X =
[[123 129 121 132 123 127 120 137 120 146 122 124 125 123 117 123]
 [134 125 123 119 123 150 124 119 138 135 116 138 145 123 130 124]
 [126 126 114 124 120 139 121 127 129 144 121 135 141 114 122 120]
 [134 126 128 122 127 141 128 119 136 126 121 135 138 129 133 128]
 [126 126 118 124 123 134 125 127 129 135 128 134 139 116 125 123]
 [124 128 123 129 125 127 124 131 125 137 126 128 128 123 123 124]
 [138 124 127 117 126 150 129 113 142 125 119 141 145 128 136 127]
 [122 129 118 132 123 125 120 137 120 146 124 125 127 119 117 122]
 [124 126 118 126 123 132 124 127 127 137 127 132 138 116 125 123]]
Counting starts at 1.
Find the bottom-left entry.
124
Find the bottom-right entry.
123
The entry just left of the smallest entry -> 129
Find the entry in the top-left corner.
123
Find the entry in row 1 and column 2.
129
The entry in row 1 and column 3 -> 121
Find the top entry of the column that holds the smallest entry.
137
The entry at row 3, column 1: 126
The entry at row 2, column 2 is 125
Find the entry in row 2 and column 3.
123
The bottom entry of the column that holds the smallest entry: 127
The top-right entry -> 123
Find the entry directly above 113.
131
The entry directly below 113 -> 137
The smallest entry -> 113
Find the entry just right of the smallest entry.
142
The entry at row 2, column 1 is 134

array([121, 149, 128, 128, 123, 128, 145, 135, 116, 120, 125])
Find the first entry from the left.
A: 121
Find the 1st entry from the right.
A: 125
Find the third entry from the left.
A: 128
Find the entry just left of 125.
A: 120
Find the maximum.
A: 149

data =
131  111  156  124  133
123  136  130  155  134
Rows and columns are numbered from 1.
The entry just right of 136 -> 130
The entry in row 2 and column 1 -> 123
The bottom entry of the column that holds the smallest entry is 136

Questions about the matrix below.
1) The entry in the top-left corner?
2) The second entry, reading row by row?
3) The entry in the top-right corner?
4) The largest entry in the last column?
5) The 2nd entry on the diagonal from the top-right corner?
6) The entry in the bottom-left corner?
7) The last entry, reading row by row?
8) The bottom entry of the column that holds the smallest entry?
[[125 145 116 137 130 130 130 118 127 105 127 131 104 115]
 [135 132 132 109 119 112 124 121 121 133 113 142 130 126]
 [128 128 138 114 130 119 127 124 115 134 119 133 128 129]
 [135 132 131 119 128 115 125 124 127 127 117 135 128 124]
 [144 125 135 127 143 140 130 148 132 116 112 127 127 114]
 [134 129 133 121 136 120 128 111 122 132 122 124 123 138]
 [128 130 128 119 120 118 126 118 125 135 126 133 130 133]]
1) 125
2) 145
3) 115
4) 138
5) 130
6) 128
7) 133
8) 130

[[125 132 125 127 130 129 132 127 137 137 136 133 130 130 135 126]
 [115 125 129 134 111 126 152 125 121 149 137 133 146 128 133 128]
 [128 134 124 123 136 130 122 128 143 132 133 132 123 131 133 124]
 [127 127 127 128 126 127 129 127 126 128 128 127 128 127 128 128]
 [117 132 129 132 122 131 141 128 134 149 138 136 141 133 132 126]
 [130 132 131 129 133 132 124 131 133 129 127 130 128 132 126 129]
 [113 127 137 141 109 130 151 130 116 150 131 134 152 132 122 130]
 [142 128 133 132 135 130 128 133 125 118 127 126 126 129 131 136]
 [128 128 128 128 128 128 128 128 128 128 128 128 128 128 128 128]]
Give the entry in the top-left corner.
Answer: 125
The entry just left of the smallest entry -> 141
Give the entry in the bottom-left corner.
Answer: 128
Give the 2nd entry on the diagonal from the top-right corner.
Answer: 133
Give the bottom-right entry.
Answer: 128
Give the first entry of the smallest entry's row.
Answer: 113
Give the entry directly below the smallest entry.
Answer: 135
The top entry of the column that holds the smallest entry -> 130
Give the 3rd entry in reading order.
Answer: 125
The fifth entry from the end, reading row by row is 128
The 2nd smallest entry: 111
The 2nd entry, reading row by row is 132
Give the bottom entry of the column that holds the smallest entry.
Answer: 128
The 2nd entry on the main diagonal is 125
Give the last entry of the smallest entry's row.
Answer: 130
Give the entry in the top-right corner.
Answer: 126
Give the third entry on the diagonal from the top-right corner.
Answer: 131
Give the largest entry in the first column.
Answer: 142
The 4th entry from the end, reading row by row: 128

Questions about the table below. Indices start at 1.
1) Find the entry directly below 113.
2) Find the entry in row 1 and column 1.
3) Find the entry directly above the smallest entry.
4) Find the entry in row 1 and column 2.
5) Find the entry in row 2 and column 1.
[[118 125 121 130 115]
 [127 129 119 128 112]
 [123 133 109 132 132]
 [142 130 122 123 141]
 [119 133 122 144 130]
 [127 124 135 124 135]
 [117 126 125 129 113]
 [138 109 125 131 154]
 [121 134 118 142 128]
 [126 125 116 129 109]
 [142 132 117 119 143]
 [127 134 106 136 132]]
1) 154
2) 118
3) 117
4) 125
5) 127
